Here is a tiny trained network, its code and every weight. The questions are about switching its units off for an input and a class, where a switched-off unit gives its printed mean instead of its output.

import numpy as np


def w(rows, s, z=0):
    codes = np.array(rows[::2]) - 128.0
    scale = np.full(codes.shape[1], s)
    scale[-1] = z or s
    return codes * scale


def f(y):
    return y / 2 * (1 + np.tanh(0.7978845608 * (y + 0.044715 * y**3)))


def log_softmax(a):
    a = a - a.max(-1, keepdims=True)
    return a - np.log(np.exp(a).sum(-1, keepdims=True))


def net(x, mask):
    res = np.array(x, float).reshape(1, 4) / 4 @ E
    y = f(res @ A[0][:, :-1].T + A[0][:, -1])
    res = res + np.where(mask, y, B[0][:, -1]) @ B[0][:, :-1]
    return log_softmax(res[-1] @ U[:, :-1].T + U[:, -1])


A, B = {}, {}
E = w([
[173,197,153],'x0',
[163,51,65],'x1',
[215,177,132],'x2',
[145,153,1],'x3',
],0.0086)
A[0] = w([
[147,108,99,34],'N0',
[64,185,120,73],'N1',
[135,155,71,107],'N2',
[149,146,136,65],'N3',
[73,157,168,167],'N4',
[137,70,104,69],'N5',
[203,121,73,251],'N6',
[79,72,112,212],'N7',
[106,93,155,3],'N8',
[164,188,140,254],'N9',
[66,101,139,175],'N10',
[74,166,107,231],'N11',
[172,140,143,202],'N12',
[128,86,105,133],'N13',
[144,138,160,89],'N14',
[66,128,109,236],'N15',
[113,143,139,55],'N16',
[127,203,111,27],'N17',
[144,95,134,226],'N18',
[100,77,150,44],'N19',
[89,154,88,214],'N20',
[187,114,102,28],'N21',
[61,87,248,171],'N22',
[219,92,114,204],'N23',
[104,118,171,215],'N24',
[53,137,130,238],'N25',
[111,93,137,50],'N26',
[187,163,143,251],'N27',
[169,159,196,240],'N28',
[106,173,146,157],'N29',
[180,82,201,237],'N30',
[210,100,90,242],'N31',
[167,87,113,237],'N32',
],0.016,0.0026)
B[0] = w([
[87,123,145,140],'N0',
[156,80,128,149],'N1',
[155,172,184,163],'N2',
[117,134,85,135],'N3',
[172,113,176,178],'N4',
[73,128,161,157],'N5',
[104,143,99,199],'N6',
[166,147,169,181],'N7',
[147,207,151,143],'N8',
[164,152,85,190],'N9',
[185,119,139,172],'N10',
[177,88,191,155],'N11',
[107,134,65,160],'N12',
[84,153,133,153],'N13',
[154,153,110,146],'N14',
[187,108,191,164],'N15',
[157,101,144,129],'N16',
[145,124,149,156],'N17',
[82,168,90,147],'N18',
[132,226,168,154],'N19',
[168,98,180,154],'N20',
[112,167,114,152],'N21',
[176,185,164,250],'N22',
[94,107,72,178],'N23',
[204,179,167,172],'N24',
[175,78,222,172],'N25',
[103,155,186,138],'N26',
[150,144,71,187],'N27',
[163,150,52,207],'N28',
[147,2,151,159],'N29',
[132,219,61,192],'N30',
[20,153,73,190],'N31',
[9,145,81,162],'N32',
],0.007,0.013)
U = w([
[185,219,213,149],'0',
[124,59,145,4],'1',
[89,49,97,173],'2',
[107,82,214,37],'3',
[154,195,73,126],'4',
[182,194,43,112],'5',
[254,45,199,245],'6',
],0.0073,0.0027)

Each question gives the input, the list of numbers given to net, and the class t.
The units are the neurons (one row each of A and B). Each row of codes is followed by its name. A weight is (code - 128) times the scale printed after its matrix; where a second scale follows, it is the last column's (A, B and U).
mask holds one flag per neuron, in row order. A switched-off neuron (its flag False) gives its mean, the last column of its row in B, instead of its output. The means were averaged over made-up inputs and are rounded, as every weight is.
A unit's drop is (log p(t) with every unit on - log p(t) with that unit switched off) / (log p(t) with every unit on - log p(t) with every unit switched off).
The circuit of an input: a set's keep is (log p(t) with only the set's units on - log p(t) with every unit switched off) / (log p(t) with every unit on - log p(t) with every unit switched off). Starting from the 12 units with the biggest drops (on a tie, the unit counted first), units are removed one at a time, each time the one whose removal leaves the highest keep (on an exact tie, the one counted first), for as long as the keep stays at least 0.8.
circuit, biggest first: the units of the circuit, biggest drop first
most important unit: the unit with the biggest drop
top k neurons: the k neurons with the biggest drops, biggest first
drop when u is switched off: that unit's drop, to one decimal
input [4,-2,3,-5], class 5: most important unit : N28
input [-7,8,-6,-1], class 0: circuit, biggest first : (N19; N7)
input [7,1,-2,-6], class 5: circuit, biggest first : (N28; N30)
input [-2,-4,-8,-4], class 6: circuit, biggest first : (N25; N10)
input [-3,5,-4,-1], class 0: top 3 neurons : (N19; N7; N29)
input [5,0,3,-7], class 5: top 2 neurons : (N28; N30)
input [4,-6,1,-2], class 6: top 2 neurons : (N29; N31)
input [-7,-8,-5,-1], class 6: drop when N25 is switched off : 0.1
input [6,-7,8,-5], class 5: drop when N13 is switched off : 0.0
input [5,2,-1,-5], class 5: drop when N7 is switched off : 0.1
input [-1,6,2,0], class 2: drop when N22 is switched off : 0.2
